The symbols move the nodes like this.
Q868 χ Q338
Q868 ζ Q95
Q868 θ Q112
Q417 χ Q116
Q417 ζ Q874
Q417 θ Q54
Q387 χ Q281
Q387 ζ Q535
Q387 θ Q724
Q846 χ Q852
Q846 ζ Q248
Q846 θ Q925
Q331 χ Q563
Q331 ζ Q420
Q331 θ Q692
Q945 χ Q95
Q945 ζ Q421
Q945 θ Q808
Q909 χ Q692
Q909 ζ Q504
Q909 θ Q724
Q216 χ Q505
Q216 ζ Q316
Q216 θ Q851
Q138 χ Q339
Q138 ζ Q211
Q138 θ Q211
Q11 χ Q909
Q11 ζ Q850
Q11 θ Q914
Q48 χ Q138
Q48 ζ Q773
Q48 θ Q641
Q692 χ Q338
Q692 ζ Q613
Q692 θ Q460
Q28 χ Q143
Q28 ζ Q931
Q28 θ Q421
Q359 χ Q387
Q359 ζ Q914
Q359 θ Q69
Q931 χ Q729
Q931 ζ Q685
Q931 θ Q56
Q563 χ Q909
Q563 ζ Q30
Q563 θ Q648
Q914 χ Q535
Q914 ζ Q852
Q914 θ Q467
Q407 χ Q243
Q407 ζ Q852
Q407 θ Q682
Q398 χ Q851
Q398 ζ Q945
Q398 θ Q736
Q505 χ Q957
Q505 ζ Q248
Q505 θ Q729
Q263 χ Q531
Q263 ζ Q143
Q263 θ Q338
Q800 χ Q432
Q800 ζ Q868
Q800 θ Q132
Q132 χ Q248
Q132 ζ Q112
Q132 θ Q728
Q574 χ Q417
Q574 ζ Q576
Q574 θ Q428
Q808 χ Q417
Q808 ζ Q531
Q808 θ Q750
Q724 χ Q633
Q724 ζ Q682
Q724 θ Q254
Q648 χ Q692
Q648 ζ Q331
Q648 θ Q368
Q432 χ Q14
Q432 ζ Q338
Q432 θ Q248
Q420 χ Q682
Q420 ζ Q339
Q420 θ Q11
Q203 χ Q475
Q203 ζ Q285
Q203 θ Q576
Q851 χ Q750
Q851 ζ Q95
Q851 θ Q852
Q739 χ Q137
Q739 ζ Q428
Q739 θ Q407
Q859 χ Q743
Q859 ζ Q728
Q859 θ Q138
Q211 χ Q859
Q211 ζ Q800
Q211 θ Q48
Q957 χ Q931
Q957 ζ Q289
Q957 θ Q859
Q143 χ Q263
Q143 ζ Q729
Q143 θ Q729
Q641 χ Q427
Q641 ζ Q743
Q641 θ Q434
Q341 χ Q30
Q341 ζ Q878
Q341 θ Q420
Q707 χ Q116
Q707 ζ Q957
Q707 θ Q285
Q285 χ Q925
Q285 ζ Q736
Q285 θ Q137
Q522 χ Q467
Q522 ζ Q888
Q522 θ Q755
Q116 χ Q69
Q116 ζ Q878
Q116 θ Q739
Q135 χ Q285
Q135 ζ Q750
Q135 θ Q101
Q531 χ Q750
Q531 ζ Q216
Q531 θ Q788
Q782 χ Q54
Q782 ζ Q878
Q782 θ Q988
Q126 χ Q23
Q126 ζ Q475
Q126 θ Q417
Q339 χ Q943
Q339 ζ Q859
Q339 θ Q682
Q576 χ Q850
Q576 ζ Q137
Q576 θ Q159
Q112 χ Q800
Q112 ζ Q563
Q112 θ Q14
Q95 χ Q788
Q95 ζ Q168
Q95 θ Q398
Q728 χ Q618
Q728 ζ Q618
Q728 θ Q359
Q845 χ Q460
Q845 ζ Q138
Q845 θ Q800
Q736 χ Q707
Q736 ζ Q808
Q736 θ Q135
Q755 χ Q909
Q755 ζ Q721
Q755 θ Q850
Q168 χ Q263
Q168 ζ Q28
Q168 θ Q112
Q434 χ Q414
Q434 ζ Q112
Q434 θ Q338
Q427 χ Q845
Q427 ζ Q48
Q427 θ Q211
Q316 χ Q56
Q316 ζ Q505
Q316 θ Q143
Q633 χ Q407
Q633 ζ Q387
Q633 θ Q721
Q750 χ Q945
Q750 ζ Q316
Q750 θ Q846
Q988 χ Q850
Q988 ζ Q116
Q988 θ Q739
Q19 χ Q755
Q19 ζ Q254
Q19 θ Q682
Q850 χ Q852
Q850 ζ Q782
Q850 θ Q23
Q428 χ Q988
Q428 ζ Q30
Q428 θ Q750
Q159 χ Q574
Q159 ζ Q958
Q159 θ Q398
Q535 χ Q30
Q535 ζ Q11
Q535 θ Q852
Q338 χ Q625
Q338 ζ Q845
Q338 θ Q800
Q625 χ Q112
Q625 ζ Q931
Q625 θ Q432
Q69 χ Q331
Q69 ζ Q576
Q69 θ Q878
Q14 χ Q957
Q14 ζ Q808
Q14 θ Q289
Q243 χ Q739
Q243 ζ Q739
Q243 θ Q30
Q467 χ Q203
Q467 ζ Q243
Q467 θ Q281
Q56 χ Q28
Q56 ζ Q957
Q56 θ Q216
Q101 χ Q168
Q101 ζ Q846
Q101 θ Q808
Q618 χ Q773
Q618 ζ Q773
Q618 θ Q859
Q460 χ Q368
Q460 ζ Q909
Q460 θ Q618
Q874 χ Q126
Q874 ζ Q203
Q874 θ Q574
Q773 χ Q211
Q773 ζ Q957
Q773 θ Q743
Q613 χ Q331
Q613 ζ Q755
Q613 θ Q909
Q254 χ Q387
Q254 ζ Q859
Q254 θ Q341
Q475 χ Q850
Q475 ζ Q925
Q475 θ Q428
Q958 χ Q576
Q958 ζ Q101
Q958 θ Q126
Q888 χ Q434
Q888 ζ Q721
Q888 θ Q728
Q54 χ Q428
Q54 ζ Q574
Q54 θ Q988
Q248 χ Q505
Q248 ζ Q800
Q248 θ Q943
Q414 χ Q868
Q414 ζ Q641
Q414 θ Q625
Q943 χ Q505
Q943 ζ Q132
Q943 θ Q931
Q743 χ Q48
Q743 ζ Q618
Q743 θ Q339
Q23 χ Q724
Q23 ζ Q988
Q23 θ Q243
Q682 χ Q504
Q682 ζ Q341
Q682 θ Q878
Q925 χ Q101
Q925 ζ Q707
Q925 θ Q116
Q30 χ Q467
Q30 ζ Q407
Q30 θ Q387
Q788 χ Q808
Q788 ζ Q112
Q788 θ Q851
Q685 χ Q943
Q685 ζ Q14
Q685 θ Q957
Q368 χ Q728
Q368 ζ Q692
Q368 θ Q19
Q504 χ Q613
Q504 ζ Q19
Q504 θ Q69
Q721 χ Q522
Q721 ζ Q724
Q721 θ Q19
Q878 χ Q254
Q878 ζ Q281
Q878 θ Q522
Q729 χ Q316
Q729 ζ Q943
Q729 θ Q135
Q421 χ Q168
Q421 ζ Q56
Q421 θ Q531
Q137 χ Q203
Q137 ζ Q135
Q137 θ Q958
Q281 χ Q69
Q281 ζ Q648
Q281 θ Q633
Q289 χ Q685
Q289 ζ Q432
Q289 θ Q957
Q852 χ Q739
Q852 ζ Q54
Q852 θ Q11

The rows follow the links: the fewer symbols apart two nodes are, the more alike their rows tend to be.

Each row is also shifted at random along 9 hidden directions that mean nothing.

Some nodes, each with a row of numbers:
Q504 [158,-2,3,12,-19,-72,-144,102,-13,15,-48,-185,176,102,4,23,13,20,-66,32,28,-145,48,79,-89,-81,110,-79,37,-104,-69,59,13,-7,-179,-75,25,10,-33,-7,-41,45,-94,147,90,-134,68,-12,77,0,33,-110,-124,-20,102,-63,-138,112,-83,63,-15]
Q750 [-138,-55,26,-7,-38,114,40,44,-27,-2,0,51,40,5,-108,8,80,149,-2,-86,-51,-26,103,37,-18,-175,-37,166,1,-6,-77,12,0,38,-2,7,-81,141,33,96,8,-59,72,32,-6,-91,74,99,18,-62,35,-122,-48,-34,83,-18,-112,103,-180,62,42]
Q56 [175,96,-79,1,-98,4,110,-59,-76,-99,94,137,-54,110,-220,12,163,-5,-73,-13,-166,102,77,41,-41,-11,-49,28,-34,9,4,-82,56,-63,91,-29,-36,-22,67,-19,70,-146,92,-54,33,-87,-49,93,-127,-73,142,-16,34,-4,70,22,-111,-53,41,86,-90]
Q398 [-289,-78,-113,-54,99,121,-48,87,-12,143,26,2,51,4,-53,3,29,-58,116,85,-44,88,-22,44,-19,172,36,-68,-97,14,102,70,-32,-10,-50,-13,-13,-6,-16,-29,-11,75,-181,103,47,206,-99,20,24,102,-23,22,-3,-75,93,-61,134,49,-31,-132,88]
Q368 [-74,-67,73,62,27,33,88,-18,105,-2,18,-3,-72,-104,54,44,-29,-28,-31,0,-28,-66,-53,-12,-26,-98,19,-1,-34,75,30,-50,-52,28,68,-16,59,-121,-6,-22,-29,-16,39,-82,-9,38,25,-41,22,111,-70,-19,-18,87,-65,-28,25,-115,76,-27,12]
Q613 [-16,-73,0,26,66,-41,22,36,73,53,55,8,-24,-67,0,45,95,-91,-44,103,38,-12,-36,23,-97,-59,5,-73,-9,58,250,-69,-66,-27,-16,-147,-26,-127,-70,27,-4,96,-59,-24,251,93,29,-27,-33,81,-31,-78,-37,23,-26,37,-44,-82,51,-48,15]
Q773 [110,7,8,-2,42,27,-104,-104,89,-8,-46,-69,68,-63,133,33,-119,-33,-3,-79,5,-79,-64,49,5,-2,15,-45,71,-13,-31,54,-62,49,27,-11,76,0,69,-99,-3,-85,-85,-2,-9,-49,22,-63,16,74,-66,62,15,137,-40,15,2,1,72,-19,-42]
Q132 [-86,37,69,16,19,71,-113,-39,-26,80,-85,-162,36,17,55,19,-24,-48,85,1,-15,111,-65,92,-22,89,14,68,-10,-20,-80,1,5,5,-61,-52,38,-15,-13,-56,46,-134,2,-4,-31,-22,-91,81,85,-77,-34,25,87,167,0,-139,-107,58,-46,-100,32]
Q19 [-42,-91,-27,36,60,-24,-29,76,28,75,55,-72,34,-8,11,-26,125,-89,-3,2,62,-79,-86,99,-69,-85,-95,55,20,-20,101,-12,19,80,-108,-62,-94,-69,-57,60,-28,86,-120,23,79,-13,155,73,73,60,-158,-42,-106,151,63,-101,-74,-102,-39,-49,128]
Q421 [-14,20,-127,-2,67,75,-17,18,-45,68,87,-43,46,65,-87,33,69,-41,26,31,-30,-3,-49,118,-88,37,38,-140,-36,9,114,84,17,8,-47,-41,-5,-38,7,-92,10,57,-167,120,121,122,-24,81,27,95,-20,29,-27,43,139,17,-27,15,119,-85,-22]
Q728 [142,106,-15,13,165,-7,-178,7,23,49,-17,29,-16,-13,128,-36,-70,-165,27,126,153,55,-88,-121,80,179,-3,-91,17,67,-10,21,-132,-23,-10,14,47,-29,-7,43,-110,34,-87,-46,-3,80,-42,-128,-66,11,-59,55,74,1,-4,9,111,-6,47,-96,3]
Q112 [171,119,27,49,38,-59,-149,46,-8,-52,-26,-39,-13,61,64,-31,8,-15,54,1,140,7,7,-57,51,56,132,13,62,-27,-49,68,11,-20,-27,-1,55,40,5,29,-25,-18,50,11,1,-84,-22,26,-12,-66,47,32,88,-19,34,-5,-19,87,-32,-28,27]
Q289 [151,60,-7,20,35,-34,-117,18,-1,-80,-41,64,-99,28,40,65,58,-34,-37,54,51,110,14,-82,55,39,-28,90,66,64,45,-70,-73,-46,-4,-70,-23,6,21,56,104,-86,85,-60,-25,-123,-31,-3,-62,-119,52,-2,42,-3,-28,25,-141,-28,-23,34,9]
Q618 [-122,-25,129,18,49,94,-96,-16,91,52,-141,-40,41,-88,63,27,-28,7,-37,-14,11,-41,45,-18,41,-111,-57,148,12,4,-98,-19,-139,-10,-44,-24,-24,97,30,48,-3,-38,-1,-23,30,-38,91,-97,19,-92,-61,-174,-31,48,-25,-38,-101,34,-135,-9,-8]
Q692 [147,-56,59,61,-62,-49,123,18,41,-121,70,-8,-42,76,0,105,-62,41,-137,30,-52,-221,57,26,-33,-263,134,-47,-84,23,-48,-18,17,33,-18,-24,127,-161,2,-71,-6,62,95,76,12,-85,83,-3,32,103,10,-21,-92,33,41,55,-101,-82,204,26,-3]
Q11 [36,-4,2,-28,-10,-18,82,-21,-71,-13,-23,25,40,137,-79,117,-46,7,-58,167,-75,142,83,-21,-100,18,57,-34,-60,-6,-14,-49,-53,-64,15,-102,15,-89,-77,-43,74,-29,-20,20,110,-53,-125,-71,-6,-122,126,-4,62,22,41,28,-145,-18,51,22,-52]
Q648 [-178,-46,52,11,73,48,-22,60,61,126,-66,-16,-19,-117,14,-28,47,-46,48,137,31,144,-29,-37,-83,139,-21,13,-58,60,83,-72,-90,-58,-10,-68,7,-60,-64,81,-63,-6,-22,-92,81,156,-81,-58,28,-8,-5,-76,49,-43,-33,-96,45,-26,-116,-45,43]
Q851 [74,11,-102,-14,-2,5,103,-42,-37,-91,103,113,-17,89,-119,106,26,-11,-34,11,-144,107,55,-14,-37,0,129,-80,-7,9,77,3,-18,-2,164,-92,40,-51,32,-110,114,-114,-15,-39,117,-83,-135,22,-89,36,130,92,76,40,41,88,-26,-17,123,8,-85]
Q859 [120,19,-47,-62,-9,-24,16,-134,69,-72,-7,-21,41,13,12,153,-94,-97,-108,30,-140,-30,72,5,2,14,120,-167,8,-22,97,-18,-93,-87,85,-76,84,-47,40,-226,146,-46,-111,21,179,-33,-125,-157,-91,55,66,5,28,20,-108,110,-15,-38,172,2,-202]
Q54 [-97,34,43,30,-22,6,-81,33,-9,27,-181,-112,51,-18,56,22,-72,155,-26,-30,5,36,-33,-2,-11,2,46,24,84,-25,-159,61,-15,20,-47,-45,17,78,23,-15,18,2,9,0,-86,-14,4,-58,44,-123,58,-41,-51,-34,19,16,-55,104,-60,79,-63]
Q126 [-8,73,17,25,-64,-75,33,-92,54,-16,-5,21,4,-135,26,-12,-15,45,-37,-141,-92,4,-45,-20,34,-99,36,-83,164,17,49,-46,15,28,142,-106,-27,76,44,-28,54,-41,77,-159,82,-34,-5,-30,-179,38,83,13,-18,15,-190,129,80,63,-17,95,-159]
Q574 [-44,53,-12,5,-67,-41,39,0,-17,-27,-42,30,14,36,-63,6,-15,53,-64,19,-149,57,44,-28,47,7,85,-60,-10,-8,-68,-12,19,-38,40,-78,39,14,50,-63,46,18,48,-30,1,27,-62,-54,-132,-33,127,-9,-19,-108,-25,75,42,41,40,84,-122]
Q101 [-46,-8,46,-43,-64,18,34,-24,-5,-35,19,45,7,-103,-3,-14,-26,82,-19,-149,-55,-45,103,-74,61,-121,33,-4,83,13,22,-28,-17,4,86,24,-31,170,30,40,32,-106,114,-66,41,-101,-29,-5,-62,39,74,-60,-1,-102,-153,72,57,162,-128,69,-99]
Q248 [244,113,-6,-11,-71,-55,44,-70,-26,-105,90,116,-70,97,-63,22,19,-23,-13,47,-31,-41,111,-23,54,-38,15,-36,-48,37,24,-81,43,-101,28,25,4,-15,12,11,38,10,151,45,12,-30,-41,39,-143,-36,108,6,57,-121,-39,76,-34,-24,58,22,-33]
Q845 [-23,-32,76,14,-19,0,57,47,43,-56,-52,135,-119,-5,-37,-84,54,11,-4,121,54,31,98,-90,62,95,-48,149,-170,-4,-9,-44,-23,-103,3,97,52,-35,31,65,-67,77,96,-12,-30,131,13,-74,0,-96,-3,-94,65,-184,38,2,66,-84,10,-11,71]
Q467 [65,28,3,-8,32,-24,-2,-19,-48,47,56,-12,66,37,59,-64,-91,-25,88,-22,89,-42,-76,-7,13,32,-55,-48,30,-16,-111,37,63,70,-9,84,-32,-10,-78,68,-112,43,-31,21,-126,-17,45,33,15,33,-57,131,22,75,13,-55,103,-2,-30,-28,94]
Q707 [202,3,-94,-63,-14,-82,7,22,-83,-126,55,138,-113,46,20,-1,-86,-58,-45,49,7,78,37,-167,91,177,30,-108,-52,52,38,-30,-16,-32,59,71,89,-43,35,-20,7,-70,80,-29,-125,-59,-160,-68,-20,65,73,149,56,-146,-62,72,142,3,136,42,-45]
Q808 [-62,-22,-45,-20,-16,60,24,20,4,-58,11,18,-4,12,-22,69,-52,69,-7,-69,-103,-46,58,-27,38,-52,142,-47,3,4,-24,52,-8,29,51,28,52,59,56,-84,63,-48,12,43,-71,-49,-64,11,-3,76,59,34,-22,-70,-4,31,47,64,23,24,-45]
Q138 [54,-42,50,-13,-12,-14,-30,-17,42,-39,-80,67,4,-3,-28,-9,76,2,-73,38,25,59,99,-2,-11,-21,-91,175,-18,-49,35,-49,-91,-57,-1,-64,-26,30,47,33,48,-47,20,-43,158,-77,43,-69,-4,-159,4,-133,27,2,22,46,-152,-23,-38,30,-16]

From each start, follow one symbol. Which node do you reach?
Answer with the node's name.
new walk
[-120,-63,47,-1,15,4,98,-23,37,29,31,-44,-6,-72,56,38,-48,-25,-2,-25,29,-95,-14,-43,-4,-115,-21,-23,40,28,23,-17,-22,42,31,56,-66,-21,-96,17,-2,60,-44,-24,-25,-11,61,-40,57,64,-86,-13,-29,71,-98,-37,40,-91,-37,-8,19]
ζ	Q648
new walk
[152,8,-31,8,-8,-82,-18,27,-108,-17,78,62,-23,48,56,-98,-47,-23,4,-39,42,59,-107,-19,50,45,-99,8,5,14,-111,-6,74,119,-7,7,35,-63,24,68,-90,-64,104,-85,-152,-99,25,78,-9,40,-40,174,-10,82,16,10,73,30,90,5,62]
ζ	Q285
new walk
[29,17,93,65,22,-46,-5,32,32,-34,15,70,-115,-33,9,-63,104,-18,24,38,147,0,7,-62,49,-34,-16,113,-21,34,93,-35,-2,-42,2,10,-17,-12,-12,101,-34,81,109,-53,93,51,68,24,-27,-73,-27,-64,65,-42,0,43,-16,-45,-8,-52,71]
ζ	Q845
new walk
[-60,-34,25,48,14,3,-23,31,-3,1,10,-52,32,14,58,32,-54,72,-53,-92,-21,-129,-76,69,53,-232,27,16,37,16,-108,56,16,157,-56,-59,27,5,48,-19,-1,38,29,32,-57,-81,129,51,32,77,-79,23,-131,134,43,49,-66,59,89,-12,30]
θ	Q398
new walk
[128,74,-35,-19,-32,-71,-44,65,-20,-34,66,18,72,170,-98,-44,51,-34,66,89,28,-104,125,24,55,23,152,-85,-77,-93,29,55,87,-115,-72,14,24,21,-13,-17,-39,179,-21,182,131,64,-14,28,-116,-9,92,-40,35,-205,105,36,46,86,-12,-46,43]
θ	Q112
new walk
[-47,-7,-10,11,43,-36,-29,45,-23,42,19,2,-29,-15,87,-25,-96,-15,-22,28,40,-64,-85,-36,83,-16,-6,-93,-25,65,-38,33,-1,70,-60,18,41,-34,21,3,-77,135,6,22,-87,108,39,-32,-6,99,-71,73,-82,-34,-18,66,112,31,135,-42,5]
χ	Q850
new walk
[23,11,17,-28,25,-60,53,-61,13,-15,-3,81,-32,-88,73,67,-64,67,-41,19,119,-10,19,-104,6,-88,-26,-72,118,77,158,-35,-67,-26,68,-26,-94,42,-56,66,46,135,34,-43,149,45,29,-101,-85,-45,41,-25,15,-76,-138,215,4,-2,21,39,-75]
ζ	Q428
new walk
[-168,24,109,-34,-98,34,-17,-17,6,26,-122,-127,79,36,-88,13,27,26,35,23,-137,73,156,56,-5,47,124,67,-62,-112,-34,-15,23,-139,-25,-56,40,92,-10,-93,114,-73,31,49,141,-1,-146,-3,-11,-153,121,-140,90,-88,-37,-73,-78,130,-149,-12,-77]
θ	Q132
new walk
[0,37,-30,6,0,-49,24,85,-28,-14,53,70,-50,62,-64,-114,76,-97,6,53,6,-3,26,-105,98,120,-49,11,-61,-22,-60,-21,44,-44,-2,130,-47,-12,-10,59,-89,94,-29,-9,-138,49,25,-28,-50,4,-24,9,-3,-103,39,-90,166,-84,-45,9,45]
θ	Q19
new walk
[-55,-24,73,25,-25,-37,35,46,-29,-40,6,43,-62,7,17,27,-49,56,-129,-22,-34,-84,49,-65,121,-218,-8,49,-22,61,-73,-35,-26,49,-37,-22,-2,31,40,33,22,54,133,-10,-14,-67,90,-32,-27,-5,-8,-80,-103,-28,-26,113,-57,62,87,25,-52]
θ	Q126
new walk
[152,52,3,31,-38,-74,-32,-16,-17,-73,57,-85,-9,108,9,33,-5,-23,18,-28,24,-111,8,74,21,-78,126,-35,2,-51,12,51,91,-5,-45,-12,61,-51,-4,-90,59,49,35,107,55,-67,22,80,6,16,8,52,19,53,29,28,-83,7,126,-58,20]
θ	Q432
new walk
[37,48,52,19,49,-19,-171,57,16,22,-62,-43,-14,22,58,10,66,-14,63,56,136,-2,11,2,39,-8,-1,98,37,9,52,-8,-24,-52,-127,-54,-56,72,-25,100,26,68,44,61,58,-9,47,44,-20,-111,-6,-81,22,-47,8,-6,-132,65,-121,-49,87]
χ	Q14
new walk
[167,7,-73,66,53,-94,-129,63,-79,-1,-62,-96,32,105,91,30,-26,34,-42,30,132,67,-179,71,-89,42,-35,-1,82,-26,-58,92,37,123,-119,-115,34,-108,-5,-19,4,20,-69,21,-43,-89,64,41,131,-73,-49,130,-56,189,149,31,-165,-17,154,8,56]
ζ	Q878
new walk
[78,44,15,2,35,21,5,2,-45,16,1,109,-2,67,-5,-58,-49,5,73,75,81,108,-9,-81,9,101,-78,62,-20,26,-151,-11,-6,8,30,69,-15,-15,-60,140,-113,-35,56,-39,-158,-16,-15,1,-20,-100,28,81,97,-3,75,-53,50,-26,-83,2,105]
χ	Q535
new walk
[99,49,-44,64,181,45,-196,82,-48,64,24,-125,2,-6,137,3,-26,-3,52,-37,270,-99,-178,35,-24,-20,34,-78,78,54,25,181,-35,139,-134,40,30,1,11,13,-106,89,-122,88,-6,35,115,89,182,110,-173,73,-51,142,156,37,-48,87,139,-139,72]
ζ	Q28
new walk
[-144,-1,-5,-50,20,42,3,-41,-41,91,-40,-130,81,8,33,21,-112,-61,61,18,-44,78,-34,-9,-33,148,35,-93,22,-44,-65,37,-4,-1,22,48,1,3,-86,-88,19,-55,-148,-4,-73,12,-129,-50,77,0,-4,83,69,78,-44,-123,87,4,-73,-41,-30]
χ	Q281
new walk
[-266,-42,80,24,-11,24,135,-25,10,12,5,10,-109,-49,-49,-9,65,-91,-33,-27,-102,59,24,-54,81,-23,-43,121,-42,9,16,-78,-17,-1,91,23,-50,-13,-8,-40,80,-19,21,-126,-4,5,-1,-19,8,-26,-65,-58,20,96,-90,-64,23,-119,-15,-51,-25]
χ	Q434
